Each row is followed by its class number.
[-161   27    5 -115 -232 -322  -16   -4   83  156 -167  208  228   27
 -346  -12   75  -54  152   -9  475 -132  118   60  150  -24  227 -139
 -161 -249   72   36  141   68  362 -122   -7  123 -127   20  -37]
0
[   0   73 -298  136  141  187 -115  -24 -150  194 -195  -26 -107 -326
   64 -548    9  -58  -16  -58  -95   40  -34 -126   88 -278   -5 -218
   91 -218 -233  -97 -205  241   84 -150  -59  251  598  196  123]
12
[-209  107  -29 -216 -151   47 -145 -102  105  157  172 -380 -209   10
 -122   98 -146  -31  106 -152  311 -163  110 -147  -90   54 -338 -608
 -118  159   12  -38  175  -44  261  -96  -61  282 -227   72  193]
6
[   3  -97  -73  -49 -216  -62  161  218  -57   10   45  107  -52 -222
   36   96  162  -59  254   11  -60   11  -85  263  -21  -17  -90   67
 -170 -165  -75   68  193  112  -18   36 -129  -39  376   21  -21]
1
[ 107   50 -190 -126 -338 -115  146  182 -222  162   37  -51 -214 -269
   -1  159 -160   -2  197  -41  175 -274   74   68 -406   36 -146 -518
 -182   49  119   58  195  235  235   48  -82  174  138   43  -50]
10
[  73  118  -94  -72   74  114  289  -57  226  255 -354 -151  220 -329
  337 -316  -18 -132 -146  -95  -43  231   42 -375    5   28  -20  201
  402  309 -111  -84 -209   37   -3 -278 -124  186   -6  123  153]
4
[  52   61    1    9 -120 -233  397   -4  100  135 -325  209  263 -271
  120  -63   80  -52   22   67   -1  108  115  -51  -82   87  229  259
  133   83   45   24  -39   44   13  -82  -63   13  -56   85  -67]
12
[  35    9  325  152  397   52 -170 -234  195 -238 -130  155  182  435
  -85   63   94   73 -475   38 -154   50   19 -141  209  101  291  341
  274  245   74  -77 -257 -314 -309   63  139 -309 -583 -165 -143]
10
[   6   -7    3  202  183   23 -324  -30 -140 -122  -73  142 -201  161
 -267  -73  130   -9 -168  -44  -22 -246  -43   10   44 -152   63 -224
  -11 -115  -43  -61  -57    1 -105   68  104   -4   91   12 -123]
10
[ 190   39   53  214  383  272   46 -164  -90   -7 -197  102  156  133
  241 -294 -164  163 -424  156 -338  183  -27 -247  155  -35  321  316
  386  111   37 -194 -582   -4 -292   73  218 -228 -165  -41 -106]
7
[ 158  -27   52  119  308  240 -247 -109 -183 -141   56  169  174  444
  -72 -259 -130  174 -139  135  -58  138 -122   22  367  -99  292  178
  -61 -164   41  -67 -310  -47 -104  169  233 -192  -49 -118 -164]
5
[ 102  -96   31  297  258  228 -264  -63 -281 -247  120  239 -119  219
  -68  -64  -85  208 -187  151 -256  -39  -69  101  119  -97  207   19
  -54 -215   72  -95 -239   32 -208  298  245 -230   82  -90 -186]
7
[-102   31  221  158  310  -96 -208 -205  204  -95 -234  257  112  219
 -267   -2  236  -23 -360  -30   13  -87   93 -125  130    2  317  152
  171   69  -23  -24  -66 -150  -91   -4   37 -134 -304  -32  -97]
12
[ -97   40  127 -107 -176 -244  176   17   88    8   18   -9 -148  -72
 -193  458   51  -59   31 -116  249 -395  249  -18 -441  228  -73 -388
  -90  271  167  105  360  -86   87   73  -67  -30 -436    2 -119]
5
[  18   -3 -116  -46  -44  -86  371  149  154  121 -245   38  122 -426
  246 -151  235 -250  206  -74  -86  156  -40  -21  -20  -61 -107  326
  204   62 -175   55   97  100  -87 -228 -220   88  339  198   56]
5
[ 145 -130 -118   48 -222  118  -44  248 -357 -172  479 -181 -486 -103
   94  375 -109  100  266   20 -250 -206 -134  338 -294   -3 -426 -419
 -399 -121   39   30  247  135 -126  286  -11   -8  396  -90  -68]
10
[ 275  -60  123  218  -75 -161  304   67 -137 -120 -248  525  193  104
   25  133   11   70 -108  247 -155  -37   64  172 -128  158  466  337
   46   41  266   49 -132   23 -203  255  107 -370 -155  -36 -386]
8
[ 312  -45 -237  120  -25  114  325  176 -315   56 -163  346  227 -255
  319 -380  -93   43  159  234 -239  275 -119  173   89 -127  282  375
   19 -231    1   19 -285  302  -76   82   35 -111  514   67 -174]
5
[ 180  -13 -167   78  131  405  154   94 -136   31   44 -209  -73 -244
  462 -328  -53   22   15   -5 -412  301 -187  -18   49 -123 -201  207
  155  -14 -162  -85 -229   53 -282   -6  -23    3  498   34   86]
1
[ 154   15  -78 -116 -142  232  276   89  -15  114  168 -333  -89 -273
  460  112 -210  -11   57  -46 -147  156  -61 -156 -209  103 -338  -11
  131  303    8    2  -25   39  -99  -14  -84  114   33   15  136]
7
[-164  -63  241 -151   15   55 -187 -109  309 -142  306 -379  -41  259
  -73  366   74  -34  -43 -190   91   13    0  -67  148  141 -355  -40
 -113  219  -41   10  249 -333  -60  -29  -56   55 -407 -157  172]
4
[  85  -50  -30  127  -40 -141  298  122   -4  -17 -197  287   90 -229
  137   50  132  -49   15   77 -179   50  -10   39  -87    6  141  320
  132  -32    4   20  -29   83 -142   15  -41 -104  132   68 -117]
7
[  10   95 -102   -6  -79  -35  155   -8   19  175 -202   51  161 -110
  107 -220 -107  -34  -11   11   89   62  111  -74   12    4  139   -3
  115   22   75  -46 -132   81  133 -106  -24   70   20   89   18]
8
[ -99   59  236 -277 -188  -44   21 -103  209   37  381 -505 -192  159
  -72  562 -198   54  -40 -178  228 -258  156 -200 -376  353 -376 -491
  -90  450  171  -17  321 -289   60   60  -44   35 -673  -92  107]
11
[  29  112 -205   51  -26  128   74  -23 -129  221 -196   -7  -30 -241
  109 -378 -195    1  -63   18   15  -55  126 -139  -81  -61   94 -287
  149    1   27  -92 -222  218  167  -62  -12  110  208  143   28]
8
[  -2   71   72   85  200  -44  -85 -139   68   16 -271  214  245  147
 -149 -217   78   -6 -219   25   49   42   42 -130  209  -60  329  196
  164    1   21  -21 -194  -16  -30  -81   68  -51 -210   19  -72]
2
[ 259  -71   16  148   94  217  103   63 -171 -138   62  113  -27   54
  257   35  -45   77 -113  139 -327  144  -91   57  -86   33   39  215
   71   45   27   28 -186  -21 -319  160   88 -192   72  -90 -180]
3
[  88  -29   17   56   29  178  -69  -56  -66  -21  115  -35   32   80
   88  -77 -135  118  -21   79  -97  114  -33   17  143  -12   24   44
    2 -103   53  -77 -152   21  -30   87  114  -47  -53  -78  -22]
0
[-236  -14  177 -187 -161 -185 -272 -104  109  -22  228 -114 -119  245
 -467  316   19   11   84 -106  423 -322  102   46  -26   91  -96 -476
 -276  -17   83   15  351 -147  218   16   32   76 -341  -59   12]
11
[  67  113 -119    8   18   59  217  -12  -11  177 -205   11  193 -245
  252 -283  -95    1  -69   52 -133  189   51 -147   31   -8   99  153
  219   79  -10  -43 -237  159    9 -132  -29   48   68   72   70]
2
[  76   28   45   96  218   79 -171 -141 -157  -47  -68  283  205  333
 -185 -228 -137  172 -151  146   69   16   41    5  249  -40  410   41
  -52 -167  110  -74 -286    0   55  145  213 -166 -200  -73 -187]
5
[ 157  -38 -166  292  150  194   70   51 -270  -82  -45  107 -133 -241
  225 -277   16   60  -41   83 -415   87  -74   90  -50 -166   54   82
   48 -189  -84  -71 -205  131 -245  130   66  -72  494   50  -75]
12
[-150  -12  117   36  148   -6 -410  -69   25 -125  123   42  -69  276
 -325   73  124   10  -85  -67   86 -104  -62   44  209  -63  -49 -119
 -115  -80  -61   -1   99  -46   19   17   48   -4  -69  -64   26]
2
[ -38  -95  -42 -210  -55  313  -13   43  132   11  307 -477   58 -112
  330 -127  -24  -53  216 -124 -126  426 -236   25  433  -92 -477  235
  -69   -1 -259   -9   34  -81  -54 -166 -122  208  285  -59  328]
4
[  32  -10  -14 -176 -151  111  -24  103    6    5  290 -260  -40  -41
  135  171  -58  -23  181  -86    3  129 -135   52   36   46 -365  -25
 -148  108  -58   98  189   -1   14  -36 -114  141   58  -69  152]
2
[ -16  -64  -39 -273 -323  164  127  124   30   -2  456 -405 -123 -119
  266  219 -121  -12  411  -46  -18  235 -162  158   92   60 -543  -40
 -253   63  -75   88  231  -55   11   -7 -145  142  106  -52  199]
6
[ -10 -137  183  129  183  -50 -315 -100  -45 -247    6  387  152  422
 -347   28  166  103  -47  125    7   20  -99  182  446 -107  332  325
 -122 -332  -11  -22  -80 -115 -131  152  184 -217  -92 -116 -177]
7
[ -53   10 -194 -164   63  408 -262    6   51   85  363 -722 -435 -216
  197  -42 -147  -57  205 -254  -60   59 -177 -119  -17 -118 -765 -448
  -94  116 -306 -102  174   73   72 -173 -174  441  365   77  390]
4
[ 178 -169   18  100   16   53   42  175    8 -105   -1  241  210   10
  155 -104  223  -49  174   97 -250  355 -309  224  400 -110   33  614
   -3 -286 -174   37  -41   33 -226  -16  -51 -104  445  -39  -67]
0
[ 100 -127  -47  104 -113  247  -56  109 -236 -206  483 -229 -395 -107
  170  221  -53   86  173   -6 -320   16 -141  237 -151  -32 -408 -170
 -297  -82  -32   61  161  -33 -240  215    7   -9  355  -97   20]
12
[ -54  -20 -182 -244 -297  257   59   89   95  133  323 -516   15 -216
  385 -144 -152 -116  387 -129   15  397 -163   78  284  -74 -550   22
 -108  -37 -169   26  106  -28  119 -240 -191  336  350   50  396]
8
[-201   59  103 -127  158  316 -501 -168  183   25  404 -639 -226  295
  -55   97  -82   -1  -84 -274   85   12  -98 -243  212  -69 -522 -333
   -5  110 -144 -113  108 -280   27 -119   33  213 -220  -85  324]
0
[  67 -114 -103   52 -160  -67  165  179 -156  -26   -6  276  102 -173
   79  -31   47   19  195  110  -65  109  -78  229  111  -79  133  227
 -109 -268    2   50  -14  166   -4   71    2  -37  318   30  -75]
7
[ 123  -24 -226  -10  -34  396  -37   60 -338   56  297 -221 -139 -117
  293 -326 -292  161  168   78 -198  182 -144  105  168 -180 -148 -150
 -135 -282  -52 -118 -237  186    9   90  123  117  420  -20  130]
9
[  32   22  125   59   -4 -226  278  -37   82    6 -263  307  221  -47
  -62   59   97   -3 -161   94    1  -71  142  -50 -137  146  356  190
  159   66  107  -27  -58  -53  -82   25   29 -203 -246   13 -194]
11
[ -56  -69  172 -136 -300  -87   45   72   26 -115  427 -250 -328  111
 -128  749  -15   61  159  -54   53 -296   78  172 -399  272 -369 -401
 -369  174  173   82  478 -152  -46  227  -54 -109 -285 -149  -49]
1
[ 366   14 -329  151   59  442  353  112 -413   48    6  -57  -31 -359
  622 -464 -317  133   88  176 -545  318  -95   56  -58 -126  -38  186
  122 -101  -18 -100 -437  198 -248  104   96  -68  532   47  -21]
5
[  68   40   58  234  419  391 -198 -142   39 -100  -39 -103   12  169
  218 -283  -37   50 -338   -9 -392  201  -80 -171  250  -94   -2  270
  310   94 -109 -165 -370 -151 -311    2   75 -136   43   -1   47]
8
[ -77   34 -114 -182 -413   56  159  186   20  156  216 -442 -348 -393
  213  285  -91 -161  224 -223   92 -187   31    2 -394  126 -617 -523
  -72  310   -8   77  368   53   95  -93 -218  285  185  106  213]
8
[  58  -90   53    0 -150   50 -129   38 -303 -164  446 -101 -346  182
 -199  427 -196  221   72   69   -4 -325   45  256 -355  130 -155 -527
 -429 -119  194  -10  203  -50  -28  317  118 -138   -2 -199 -159]
11
[ -67   51   86 -193  -97   87   66  -44  107   29  270 -419  -70   49
  144  271 -175   31  -27 -116   43  -27   84 -128 -133  169 -289 -203
  -56  280  100   18  104 -178   24  -15  -36   80 -348  -74  181]
9
[  48  -55  -60   20 -168  -93   31   71 -186  -12   39  186  -50  -78
 -117   32  -14   73  158   87   58 -106   25  211  -50  -24  109 -148
 -238 -204   61   47   88  175  112  138   24  -11  153  -26 -116]
12
[ -30   43   36 -106  -89    1  125   24  137   32   73 -274 -152 -184
  141  223   -7  -62    8 -142  -37  -85   60  -94 -237  126 -301 -174
  104  306    5    0  155  -80  -46  -61 -130   88 -168    9  104]
10
[ 278  -36  -90  267   82  139   87   16 -376 -102  -55  354   -9  -54
  124 -152 -140  233  -97  257 -328   34   -2  173  -76  -37  362   86
  -62 -199  116  -45 -281  198 -134  311  173 -239  215  -66 -254]
12
[-110  -96   60  -36  -70 -125   77  152  106 -129  153  -19  -77 -112
   -4  254  271 -148  223 -101  -55  -23  -82  166   13    9 -263  128
 -109  -13 -139  101  346  -60 -124  -18 -136  -46  154   23   13]
5
[ -87    1  -45  -40 -138 -113   86   71   42   52  -16   35  -98 -165
  -39  115   39  -37  125   -8   70 -128   44   50 -129   60 -100 -179
  -73   32    7   18  160  119  106   11 -119   26    8   77  -28]
6
[ -88   35  280  239  406 -142  -70 -257  256 -137 -409  350  237  270
 -217   10  215  -13 -507   23  -53  -81  162 -261   98   73  462  333
  373  185   89  -89 -237 -235 -237  -19  129 -258 -546   14 -178]
7
[ 221  -94 -119   69  -55  265  196  177 -250  -82  278 -107 -176 -167
  409   69 -126   81   93   96 -384  154  -96  138 -192   11 -206   26
  -61  -41  -19   20  -66   46 -225  188   -1 -101  288  -57  -58]
3
[-169   95   77  -29  131  -33 -132 -235  229  101 -194 -125   80   93
 -195 -121   24  -40 -212 -130  231 -104  171 -292   99   12   64 -183
  136  132    1 -119  -66 -129  102 -158   40  133 -361   27   84]
4
[  13    7  -69 -118 -106  126 -178   31 -130   21  264 -190 -104   68
  -31   14 -107   49  187  -35   10   45 -107   83  125  -46 -258 -198
 -217 -106  -63   15   91    2   59    6    1  135  144  -70  137]
2
[  25 -113  -44  255  126   92 -174  102 -125 -165   25  168 -180  -23
  -33 -117  197  -49   49   31 -270  -21 -152  198  133 -168  -38   82
  -26 -243 -155  -47    6   81 -206   95   -5  -91  514   82  -81]
8
[ -46  102 -120  -43   -3 -139   -1  -16   51  178 -293   45   47 -154
 -112 -202   71 -113   -4  -81  168 -102   57 -121  -13 -104   67 -152
  129  -17  -76  -66  -38   81  160 -193  -72  197   73  141   44]
10
[  21  -77   38   22 -248 -259  281  179  -26  -28  -63  295  -34 -151
  -92  310  160   -9  159   90  -19 -184   74  231 -271  141  127   -7
 -155  -46  130   75  243  107  -22  151  -61 -188   37    4 -214]
1
[ 213  -77  109  141  274  380 -450 -122 -200 -282  290  -47  -43  582
   -5  -56 -177  221 -185   90 -214  143 -255   78  389 -112    9   78
  -88  -96   45  -87 -274 -163 -254  236  262 -165  -93 -254  -81]
10
[ 111  -74 -101 -161 -189  320  228  151    0   32  352 -434  -43 -274
  521  -24 -123  -31  240  -53 -247  371 -215   61   50   17 -467  157
   -1   95 -139   13   38  -23 -179  -85 -112  100  369  -27  225]
11
[  57   68 -184   44   51  291 -305  -23 -254  151  106 -255 -291   -9
  -36 -200 -196   58  -90  -81   67 -194  -24 -175  -88 -123 -206 -612
  -37  -61  -40 -110 -130  145  124   37   96  224  216    7   50]
0
[  58  -31  -41   76  111  280   76   35   13  -81  182 -236  -54  -67
  380  -72  -25   18   20   15 -385  295 -159  -35  126  -24 -274  236
   88   71 -131  -49 -113  -66 -262   38  -35  -43  155    3   91]
6
[ -33  -41   65 -235 -286   55  179   31  123   32  349 -342   37  -38
  189  223 -152   17  192  -50   92  151    1   45  -29  169 -295  -50
 -124  135   70   33  166 -137   31  -38  -68   51 -168  -95  147]
11
[-179   14   93   21   42 -194   35  -71  196   25 -147  125  144  -38
 -164  -51  190  -74  -81  -54  159  -42  102  -55   90    6  168   59
   84  -51  -38  -32   45  -59   30 -127  -33  -26 -114   49  -29]
11
[ 188  -67 -218  333  226  238 -162   65 -503 -116   27  319 -128   -6
   15 -396  -87  185   30  211 -294  -19 -112  234  124 -265  260  -55
 -127 -479  -58 -117 -268  273  -97  298  227 -175  522   -7 -233]
5
[  49  -20  128  -86 -132 -184   -1    5   23  -64   36  120   83  188
 -149  245   16   48   87   49  122  -60  -11  127   55   84   76   39
 -127    5  107   25  111  -79   23   73   33  -63 -265  -98 -103]
10
[ 103 -205 -258  193    6  132 -117  201 -208  -71    4  202   58 -129
  133 -406  193  -74  254  110 -218  335 -364  331  495 -339  -16  342
 -172 -543 -304  -12  -72  247  -95  -40   -9   65  899  -26   23]
4
[  44  -54   42 -162 -235  125   71   74   26   16  338 -325 -126  -37
  173  271  -77    1  204  -60  -36   90  -81   68  -42  108 -411  -91
 -121   58    2   32  198  -96  -49    1  -44   83   13 -123  127]
0
[  99  -40  -41    7   27  198 -144   12 -188  -11  128    1  -16  100
   30  -60 -181  129  -13   55    3   24  -87    1   94  -40   29  -94
  -65  -48   38  -38 -131   98    8  114  115    4   68  -48  -36]
7
[ -23  140   59 -126   11  151  147  -85  189   98   45 -539 -254 -218
  251  182  -91  -80 -156 -253 -115 -104  132 -319 -374  153 -464 -292
  286  538   -6  -67   61 -240 -152 -135 -109  177 -316   36  203]
10
[  16  -29  187  158   87  -58 -244  -82  -73 -162   76  191 -160  317
 -322  332   17  135 -230   46   60 -354   95   36 -178  127  160 -274
  -98  -26  184  -45   70  -67  -44  263  168 -225 -361 -166 -242]
0
[ 128 -153 -257  -71 -195  334  189  241 -114   -1  301 -352 -167 -447
  491 -151  -39  -63  383  -46 -358  328 -250  199  115 -132 -528  143
 -125 -155 -248    3   56  136 -139  -51 -181  182  743   26  249]
4
[   3   47  116  230  206 -142    1 -149  -40  -69 -350  395   38  184
 -275  -39   59   80 -281  145  -14 -249  180  -80 -110   54  431  -49
  129   34  188  -72 -194    6  -80  143  147 -232 -342   52 -305]
6
[ 167   -7  166  315  297 -236  231  -50  -50 -119 -460  602  308  340
  -63 -106  150   90 -383  331 -245 -109  145  -71   48  -79  792  439
  272 -103  184  -96 -452   53 -315  165  275 -525 -357  -82 -528]
3
[  55   30 -235 -197 -315 -164  657  194  142  337 -436   88  267 -744
  326 -398  152 -260  401   25  -45  369  -24  -23   21 -111  -63  422
  263   -8 -184   -4  -21  300  105 -429 -188  313  592  265  133]
4
[ -86   79   43 -116   17  111    1 -120  100  112   72 -246   36  -38
   43  -97 -139   40 -102  -83   97   11   66 -197    3   58  -81 -162
  111  137  -11  -98  -66  -90   55  -84   18   71 -181  -15  106]
11
[-156  -43  -82  105  105 -169  -52  -22  167  121 -399  277  158 -219
 -205 -471  379 -220   77  -44  116   56  -30   -7  366 -270  200  216
  202 -384 -240  -64  -64  178   82 -292  -82  158  363  220   21]
0
[ -31  -93 -117  -26 -165  -60  -88  155 -199  -21  162  114 -115  -55
 -151   -6   37   -1  354   37  102 -109  -96  288  101 -110  -73 -205
 -323 -306  -53   35  190  200  113   88    9   49  390   38  -58]
5
[ -17  -65  -94  116  -87   -9 -150   66 -194  -55   64  141 -106   16
 -145  -88    6   39  155   57   22  -94  -29  243  101 -112   47 -164
 -215 -305    6  -22   39  114   66  109   57   13  286   38  -82]
8
[-158  -31  464   20  135 -139 -103 -232  379 -185  -88  226  224  360
 -303  405  201   77 -315  -10  203 -125  160 -118  131  287  259  249
  125  251  135   -2   55 -337 -166   19   81 -262 -877 -200 -190]
7
[  75 -134  -36  119   37  137  -25   96 -119 -140  171   63  -55  -34
  148   22   44   38   69   71 -238  145 -166  127  134  -79  -64  201
  -37 -152  -77   -5  -44   62 -194  102   35  -88  264  -30  -19]
7
[ 151   20  154  299  300  -40  -95 -115 -150 -184 -168  452  191  357
 -147  -15   19  182 -389  202 -222  -29   51   10   86   28  514  286
   75  -72  171  -61 -304  -40 -221  235  241 -382 -320 -148 -310]
2
[-128   36 -108 -165 -239  -67  -20   -1  -22  195    8 -187 -151 -203
 -198    2  -88  -33  163 -121  315 -262  153  -47 -156   -3 -176 -557
 -172  -25   17  -25  185  121  315  -85  -65  295   28   73  103]
4
[ -62  -72  197   -3  -37 -246 -246 -138   10 -120  -18  330  203  504
 -521  126  -43  181  -91  140  363 -186  137  118  243   92  452 -135
 -333 -170  250   11    5  -51  251  187  199 -114 -485 -181 -239]
4
[ 163   -9 -219  139  -92 -133  239  124 -230   88 -367  406   90 -321
   29 -342   65  -32  120  146  -98    8   14  156   -1 -164  316  126
   57 -281    0  -12 -180  277   19  -32   -6    1  410  136 -163]
10
[-107  -19  -38   43   85   62 -183  -28    7   13   33  -38 -111  -37
 -130 -148  119  -78    1  -75   41  -43  -76   -6  102 -122  -93 -140
   -5 -162 -169  -73   31   -9  -14 -102  -32   82  258   58   71]
11
[  51  -25  211   79  -93 -286  -19  -96  -24 -127  -71  438  192  344
 -323  270   43  135  -93  160  175 -134  112  156   35  148  443   64
 -209  -96  232   39   37  -97   19  204  164 -237 -441 -162 -281]
12
[-140  -19   44   78  -55 -331 -167   33  -38  -58 -100  347   -6  109
 -463  141  230  -40   42    6  189 -278   81  166   20  -48  195 -166
 -215 -241   34   65  214   61  123   33    7  -39  -13   -5 -143]
2
